Here is a tiny trained network, its code and every weight. The questions are about switching its units off for an input and a class, where a switched-off unit gives its printed mean instead of its output.

import numpy as np


def w(rows, s, z=0):
    codes = np.array(rows[::2]) - 128.0
    scale = np.full(codes.shape[1], s)
    scale[-1] = z or s
    return codes * scale


def f(y):
    return np.maximum(y, 0)


def log_softmax(a):
    a = a - a.max(-1, keepdims=True)
    return a - np.log(np.exp(a).sum(-1, keepdims=True))


def net(x, mask):
    res = np.array(x, float).reshape(1, 3) / 4 @ E
    y = f(res @ A[0][:, :-1].T + A[0][:, -1])
    res = res + np.where(mask, y, B[0][:, -1]) @ B[0][:, :-1]
    return log_softmax(res[-1] @ U[:, :-1].T + U[:, -1])


A, B = {}, {}
E = w([
[103,75,147,250,35,90,169,148,229],'x0',
[154,33,2,16,55,61,246,120,119],'x1',
[236,180,6,162,211,73,124,36,205],'x2',
],0.0083)
A[0] = w([
[149,85,96,38,123,87,172,110,66,177],'neuron 0',
[140,209,151,210,162,136,83,73,150,161],'neuron 1',
[147,183,171,185,196,129,66,114,177,178],'neuron 2',
[27,127,187,110,83,159,124,176,60,219],'neuron 3',
[149,173,123,171,193,163,101,91,151,173],'neuron 4',
[56,86,208,174,90,160,99,201,121,176],'neuron 5',
[113,92,155,51,131,158,141,167,2,202],'neuron 6',
[153,170,113,136,188,113,102,109,159,122],'neuron 7',
[160,104,120,146,78,50,167,107,165,232],'neuron 8',
[167,187,172,203,167,141,108,74,182,203],'neuron 9',
[99,96,128,170,82,69,136,117,245,170],'neuron 10',
[170,137,68,109,109,65,134,98,178,119],'neuron 11',
[110,136,96,45,163,121,149,103,64,238],'neuron 12',
[155,121,87,84,112,76,185,95,134,159],'neuron 13',
[135,195,151,161,149,155,66,131,129,126],'neuron 14',
[157,116,67,138,129,60,137,75,196,176],'neuron 15',
[109,90,157,155,97,125,136,181,148,148],'neuron 16',
[135,47,86,148,93,57,172,118,189,254],'neuron 17',
[43,94,177,146,90,163,83,193,130,197],'neuron 18',
[160,97,94,49,155,78,161,83,140,232],'neuron 19',
[121,132,152,65,147,171,76,165,20,246],'neuron 20',
],0.0099,0.0032)
B[0] = w([
[202,133,101,98,118,93,75,85,203,237],'neuron 0',
[129,195,116,184,121,85,96,143,67,223],'neuron 1',
[133,187,112,183,139,117,114,152,44,227],'neuron 2',
[106,154,184,91,144,206,187,169,148,255],'neuron 3',
[72,165,68,153,86,132,56,177,72,203],'neuron 4',
[106,101,168,142,135,136,195,198,107,247],'neuron 5',
[140,131,131,23,83,190,128,139,147,249],'neuron 6',
[90,146,64,130,123,109,111,132,111,185],'neuron 7',
[70,51,2,206,155,87,174,123,156,209],'neuron 8',
[158,188,114,252,89,102,50,163,30,222],'neuron 9',
[149,71,87,182,123,140,138,151,97,217],'neuron 10',
[113,89,91,164,198,83,99,43,172,203],'neuron 11',
[165,151,88,90,78,101,64,111,168,226],'neuron 12',
[147,106,96,137,161,91,124,70,170,213],'neuron 13',
[120,185,146,161,189,129,102,141,111,200],'neuron 14',
[61,108,77,174,163,55,108,73,147,219],'neuron 15',
[100,113,141,170,118,146,198,189,141,184],'neuron 16',
[112,35,42,182,135,94,178,109,173,235],'neuron 17',
[98,110,190,111,152,194,194,190,94,234],'neuron 18',
[180,118,105,104,150,50,97,69,198,229],'neuron 19',
[143,204,152,62,83,187,108,143,154,247],'neuron 20',
],0.0082,0.013)
U = w([
[108,56,86,168,205,36,135,27,196,20],'0',
[84,160,216,199,173,149,160,158,90,4],'1',
[197,151,118,15,81,120,69,89,172,108],'2',
[102,214,65,180,138,83,1,122,61,234],'3',
[75,17,114,191,106,126,225,171,125,145],'4',
[53,153,179,33,139,199,182,154,128,216],'5',
],0.008,0.0014)

Each question gives the input, the list of numbers given to net, and the class t.
The units are the neurons (one row each of A and B). Each row of codes is followed by its name. A weight is (code - 128) times the scale printed after its matrix; where a second scale follows, it is the last column's (A, B and U).
mask holds one flag per neuron, in row order. A switched-off neuron (its flag False) gives its mean, the last column of its row in B, instead of its output. The means were averaged over made-up inputs and are rounded, as every weight is.
A unit's drop is (log p(t) with every unit on - log p(t) with that unit switched off) / (log p(t) with every unit on - log p(t) with every unit switched off).
The circuit of an input: a set's keep is (log p(t) with only the set's units on - log p(t) with every unit switched off) / (log p(t) with every unit on - log p(t) with every unit switched off). Starting from the 12 units with the biggest drops (on a tie, the unit counted first), units are removed one at a time, each time the one whose removal leaves the highest keep (on an exact tie, the one counted first), for as long as the keep stays at least 0.8.
circuit, biggest first: the units of the circuit, biggest drop first
unit that matters most: the unit with the biggest drop
top k neurons: the k neurons with the biggest drops, biggest first
drop of u: that unit's drop, to one decimal
input [-7,7,2], class 2: circuit, biggest first : neuron 0
input [-6,2,-5], class 2: top 2 neurons : neuron 12; neuron 0
input [7,-4,-5], class 1: top 3 neurons : neuron 17; neuron 8; neuron 3
input [-2,7,-2], class 0: top 2 neurons : neuron 17; neuron 13
input [-4,6,-7], class 2: top 2 neurons : neuron 0; neuron 12
input [6,-1,2], class 4: top 2 neurons : neuron 19; neuron 0
input [2,0,1], class 0: top 2 neurons : neuron 18; neuron 5
input [2,-7,-1], class 1: top 4 neurons : neuron 5; neuron 18; neuron 12; neuron 0
input [-4,5,-8], class 5: top 2 neurons : neuron 3; neuron 18
input [6,-3,0], class 4: top 2 neurons : neuron 10; neuron 20
input [7,-2,6], class 3: drop of neuron 9 : 1.7
input [-1,-5,-4], class 1: drop of neuron 2 : 0.1
input [-7,1,-6], class 5: drop of neuron 3 : 0.4
input [0,2,-1], class 0: unit that matters most : neuron 20
